Below are the code and all the weights of a small trained network. Each question names an input and a class and asks about switching units off, where a switched-off unit gives its printed mean instead of its output.

import numpy as np


def w(rows, s, z=0):
    codes = np.array(rows[::2]) - 128.0
    scale = np.full(codes.shape[1], s)
    scale[-1] = z or s
    return codes * scale


def norm(h):
    return h / np.sqrt((h * h).mean(-1, keepdims=True) + 1e-5)


def f(y):
    return np.maximum(y, 0)


def log_softmax(a):
    a = a - a.max(-1, keepdims=True)
    return a - np.log(np.exp(a).sum(-1, keepdims=True))


def net(x, mask):
    res = np.array(x, float).reshape(1, 8) / 4 @ E
    u = 0
    for l in range(3):
        y = f(norm(res) @ A[l][:, :-1].T + A[l][:, -1])
        res = res + np.where(mask[u : u + 5], y, B[l][:, -1]) @ B[l][:, :-1]
        u += 5
    return log_softmax(norm(res)[-1] @ U[:, :-1].T + U[:, -1])


A, B = {}, {}
E = w([
[121,135,122],'x0',
[253,211,153],'x1',
[132,122,131],'x2',
[210,49,182],'x3',
[128,124,128],'x4',
[133,122,131],'x5',
[56,160,240],'x6',
[129,122,133],'x7',
],0.0066)
A[0] = w([
[192,143,151,118],'0.n0',
[68,81,9,218],'0.n1',
[154,75,151,3],'0.n2',
[2,51,176,124],'0.n3',
[150,169,39,65],'0.n4',
],0.0076,0.0024)
B[0] = w([
[61,193,13,186],'0.n0',
[122,44,64,254],'0.n1',
[55,127,74,143],'0.n2',
[3,91,212,245],'0.n3',
[217,110,57,177],'0.n4',
],0.0067,0.0046)
A[1] = w([
[147,32,159,100],'1.n0',
[153,156,46,96],'1.n1',
[77,182,171,190],'1.n2',
[245,114,230,104],'1.n3',
[130,210,142,5],'1.n4',
],0.012,0.0026)
B[1] = w([
[177,41,165,220],'1.n0',
[171,117,162,252],'1.n1',
[152,179,175,244],'1.n2',
[67,254,69,227],'1.n3',
[134,109,204,182],'1.n4',
],0.017,0.0042)
A[2] = w([
[120,109,123,15],'2.n0',
[52,170,103,138],'2.n1',
[211,141,111,129],'2.n2',
[66,112,2,15],'2.n3',
[69,86,102,1],'2.n4',
],0.019,0.0027)
B[2] = w([
[141,143,87,139],'2.n0',
[68,61,86,217],'2.n1',
[115,140,70,254],'2.n2',
[237,117,255,200],'2.n3',
[194,191,81,190],'2.n4',
],0.017,0.0061)
U = w([
[201,55,151,203],'0',
[152,7,61,128],'1',
[9,55,147,150],'2',
[85,66,217,182],'3',
[173,125,37,163],'4',
[153,165,38,2],'5',
[108,186,206,32],'6',
[49,189,115,135],'7',
],0.018,0.0015)

Each question gives the input, the list of numbers given to net, and the class t.
The units are the neurons (one row each of A and B). Each row of codes is followed by its name. A weight is (code - 128) times the scale printed after its matrix; where a second scale follows, it is the last column's (A, B and U).
mask holds one flag per neuron, layer by layer. A switched-off neuron (its flag False) gives its mean, the last column of its row in B, instead of its output. The means were averaged over made-up inputs and are rounded, as every weight is.
A unit's drop is (log p(t) with every unit on - log p(t) with that unit switched off) / (log p(t) with every unit on - log p(t) with every unit switched off).
The circuit of an input: a set's keep is (log p(t) with only the set's units on - log p(t) with every unit switched off) / (log p(t) with every unit on - log p(t) with every unit switched off). Starting from the 12 units with the biggest drops (on a tie, the unit counted first), units are removed one at a time, each time the one whose removal leaves the highest keep (on an exact tie, the one counted first), for as long as the keep stays at least 0.8.
circuit, biggest first: the units of the circuit, biggest drop first
most important unit: the unit with the biggest drop
k most important neurons: the k neurons with the biggest drops, biggest first
k most important neurons of layer l: the k neurons of layer l with the biggest drops, biggest first
drop when u is switched off: that unit's drop, to one decimal
input [-5,8,-7,6,5,3,-5,2], class 5: most important unit => 1.n3
input [-1,-1,1,-2,7,7,-3,3], class 0: 4 most important neurons => (0.n1, 1.n2, 2.n1, 1.n4)
input [-5,2,7,7,-8,-3,4,4], class 7: 2 most important neurons => (1.n3, 0.n1)
input [4,-7,-8,-4,4,-3,-2,0], class 0: 2 most important neurons => (2.n3, 2.n4)
input [-1,-1,3,-4,-1,0,7,-3], class 2: 2 most important neurons of layer 2 => (2.n1, 2.n3)
input [7,1,6,8,-5,-6,4,8], class 7: 2 most important neurons of layer 0 => (0.n1, 0.n3)
input [2,1,-8,7,5,0,7,8], class 7: 4 most important neurons => (1.n3, 0.n1, 2.n3, 1.n2)
input [-8,3,5,4,3,-4,0,3], class 5: 2 most important neurons => (0.n3, 0.n0)
input [8,0,1,-7,5,5,-1,-7], class 0: 4 most important neurons => (1.n2, 2.n3, 0.n1, 1.n0)
input [8,2,7,1,4,-2,5,-8], class 7: 2 most important neurons => (2.n3, 1.n0)
input [5,0,2,-6,0,6,6,-2], class 2: 3 most important neurons => (2.n1, 1.n1, 2.n3)
input [-3,-1,4,-2,1,3,-7,-5], class 0: 2 most important neurons of layer 1 => (1.n2, 1.n4)
input [-7,-4,3,-6,7,-4,-1,2], class 0: 3 most important neurons => (2.n3, 0.n1, 2.n4)
input [-1,7,-5,6,-5,-8,-8,0], class 5: circuit, biggest first => (1.n3)
input [-4,5,-5,1,-3,2,7,-1], class 7: 2 most important neurons => (1.n3, 2.n3)
input [-1,5,6,8,-6,6,8,2], class 7: drop when 1.n3 is switched off => 0.7
input [1,6,4,7,8,-2,0,8], class 5: drop when 0.n3 is switched off => 0.3
input [4,-4,-3,-6,7,8,-7,-4], class 0: drop when 2.n3 is switched off => 0.6
input [-4,-2,-6,-5,-2,-7,3,7], class 2: drop when 2.n1 is switched off => 0.3
input [-6,4,3,4,6,-2,4,-6], class 7: most important neuron => (1.n3)
